Below is a small trained network, with its code and all its weights. Each question gives an input and a class and asks what happens when units are switched off, that is, made to give their printed mean instead of their output.

import numpy as np


def w(rows, s, z=0):
    codes = np.array(rows[::2]) - 128.0
    scale = np.full(codes.shape[1], s)
    scale[-1] = z or s
    return codes * scale


def f(y):
    return np.maximum(y, 0)


def log_softmax(a):
    a = a - a.max(-1, keepdims=True)
    return a - np.log(np.exp(a).sum(-1, keepdims=True))


def net(x, mask):
    res = np.array(x, float).reshape(1, 6) / 4 @ E
    y = f(res @ A[0][:, :-1].T + A[0][:, -1])
    res = res + np.where(mask, y, B[0][:, -1]) @ B[0][:, :-1]
    return log_softmax(res[-1] @ U[:, :-1].T + U[:, -1])


A, B = {}, {}
E = w([
[38,50,155,163,192],'x0',
[197,63,82,255,98],'x1',
[106,169,226,212,62],'x2',
[148,116,147,115,131],'x3',
[62,173,62,177,114],'x4',
[81,41,116,43,3],'x5',
],0.0088)
A[0] = w([
[206,59,203,111,152,96],'neuron 1',
[193,50,148,179,102,60],'neuron 2',
[93,67,162,140,188,47],'neuron 3',
[99,100,104,101,46,3],'neuron 4',
[149,86,34,76,212,50],'neuron 5',
[177,72,198,103,151,53],'neuron 6',
[102,158,169,61,153,40],'neuron 7',
[109,138,150,83,145,36],'neuron 8',
[84,69,177,156,161,69],'neuron 9',
[179,164,124,114,97,36],'neuron 10',
[97,162,247,193,74,74],'neuron 11',
[131,172,113,144,225,73],'neuron 12',
[102,72,167,140,161,54],'neuron 13',
[91,43,144,88,46,129],'neuron 14',
[112,121,82,196,118,94],'neuron 15',
[47,63,163,155,182,63],'neuron 16',
[151,163,172,173,181,60],'neuron 17',
[114,151,206,88,149,162],'neuron 18',
[97,67,138,140,168,35],'neuron 19',
[104,144,140,66,159,91],'neuron 20',
[212,31,82,176,116,49],'neuron 21',
[206,173,137,108,62,128],'neuron 22',
[72,60,150,163,136,97],'neuron 23',
[186,95,114,185,131,13],'neuron 24',
],0.013,0.011)
B[0] = w([
[54,51,76,176,214,197],'neuron 1',
[49,187,146,103,86,193],'neuron 2',
[183,195,90,102,112,162],'neuron 3',
[183,127,215,180,212,166],'neuron 4',
[164,15,165,62,2,217],'neuron 5',
[97,84,96,146,167,162],'neuron 6',
[75,200,160,168,81,173],'neuron 7',
[126,205,152,88,98,146],'neuron 8',
[167,177,56,111,136,171],'neuron 9',
[172,193,77,76,112,148],'neuron 10',
[158,8,122,16,31,216],'neuron 11',
[171,116,214,169,168,204],'neuron 12',
[173,182,98,69,120,152],'neuron 13',
[202,138,216,193,226,246],'neuron 14',
[46,130,143,130,129,185],'neuron 15',
[174,193,59,113,128,191],'neuron 16',
[193,101,213,152,173,183],'neuron 17',
[66,144,121,181,87,212],'neuron 18',
[164,196,106,103,86,149],'neuron 19',
[73,165,158,178,76,184],'neuron 20',
[40,216,204,86,92,217],'neuron 21',
[160,167,11,96,182,216],'neuron 22',
[157,147,76,102,145,184],'neuron 23',
[112,193,195,109,109,168],'neuron 24',
],0.0086,0.011)
U = w([
[204,165,208,137,171,49],'0',
[12,231,146,102,65,66],'1',
[155,52,116,35,25,76],'2',
[187,229,2,89,128,73],'3',
[85,138,88,126,137,250],'4',
[62,115,63,158,147,254],'5',
],0.0093,0.018)

Each question gives the input, the list of numbers given to net, and the class t.
The units are the neurons (one row each of A and B). Each row of codes is followed by its name. A weight is (code - 128) times the scale printed after its matrix; where a second scale follows, it is the last column's (A, B and U).
mask holds one flag per neuron, in row order. A switched-off neuron (its flag False) gives its mean, the last column of its row in B, instead of its output. The means were averaged over made-up inputs and are rounded, as every weight is.
A unit's drop is (log p(t) with every unit on - log p(t) with that unit switched off) / (log p(t) with every unit on - log p(t) with every unit switched off).
The circuit of an input: a set's keep is (log p(t) with only the set's units on - log p(t) with every unit switched off) / (log p(t) with every unit on - log p(t) with every unit switched off). Starting from the 12 units with the biggest drops (on a tie, the unit counted first), units are removed one at a time, each time the one whose removal leaves the highest keep (on an exact tie, the one counted first), for as long as the keep stays at least 0.8.
units of the circuit, in order: the units of the circuit, biggest drop first
unit that matters most: the unit with the biggest drop
k most important neurons: the k neurons with the biggest drops, biggest first
drop when u is switched off: that unit's drop, to one decimal
input [7,-5,-4,-7,3,6], class 3: units of the circuit, in order	[neuron 16; neuron 23; neuron 3]
input [7,2,1,-2,-1,-8], class 0: units of the circuit, in order	[neuron 17]
input [0,1,-4,0,3,1], class 2: units of the circuit, in order	[neuron 5; neuron 1; neuron 14]
input [7,7,-5,6,-4,5], class 1: 3 most important neurons	[neuron 21; neuron 2; neuron 22]
input [7,4,6,-1,-7,5], class 3: 2 most important neurons	[neuron 9; neuron 16]
input [3,8,3,-4,7,5], class 1: 3 most important neurons	[neuron 21; neuron 2; neuron 15]
input [1,-2,5,-6,-7,-3], class 5: 4 most important neurons	[neuron 5; neuron 1; neuron 18; neuron 6]
input [7,-6,-6,-2,1,5], class 3: units of the circuit, in order	[neuron 16; neuron 3]
input [-1,5,-5,-3,-5,0], class 1: 2 most important neurons	[neuron 21; neuron 11]
input [0,4,0,2,-6,-4], class 5: 2 most important neurons	[neuron 1; neuron 14]
input [2,8,8,-3,-5,-7], class 1: 4 most important neurons	[neuron 2; neuron 21; neuron 24; neuron 14]
input [1,2,5,-2,-6,0], class 5: 2 most important neurons	[neuron 5; neuron 1]
input [7,-8,-8,7,8,-5], class 1: 3 most important neurons	[neuron 20; neuron 7; neuron 11]
input [7,8,7,-1,-6,-4], class 1: 3 most important neurons	[neuron 2; neuron 21; neuron 24]
input [7,3,1,-6,8,-8], class 0: unit that matters most	neuron 12
input [6,-6,-2,2,-2,3], class 1: 2 most important neurons	[neuron 20; neuron 7]
input [8,-3,1,3,-3,8], class 0: 3 most important neurons	[neuron 14; neuron 4; neuron 22]
input [7,-3,5,3,4,-2], class 3: drop when neuron 16 is switched off	0.2
input [7,3,2,-2,-7,-2], class 3: drop when neuron 16 is switched off	0.1
input [-2,4,4,-5,-8,-1], class 5: units of the circuit, in order	[neuron 1]
input [1,4,7,-6,-1,-1], class 2: drop when neuron 22 is switched off	0.0
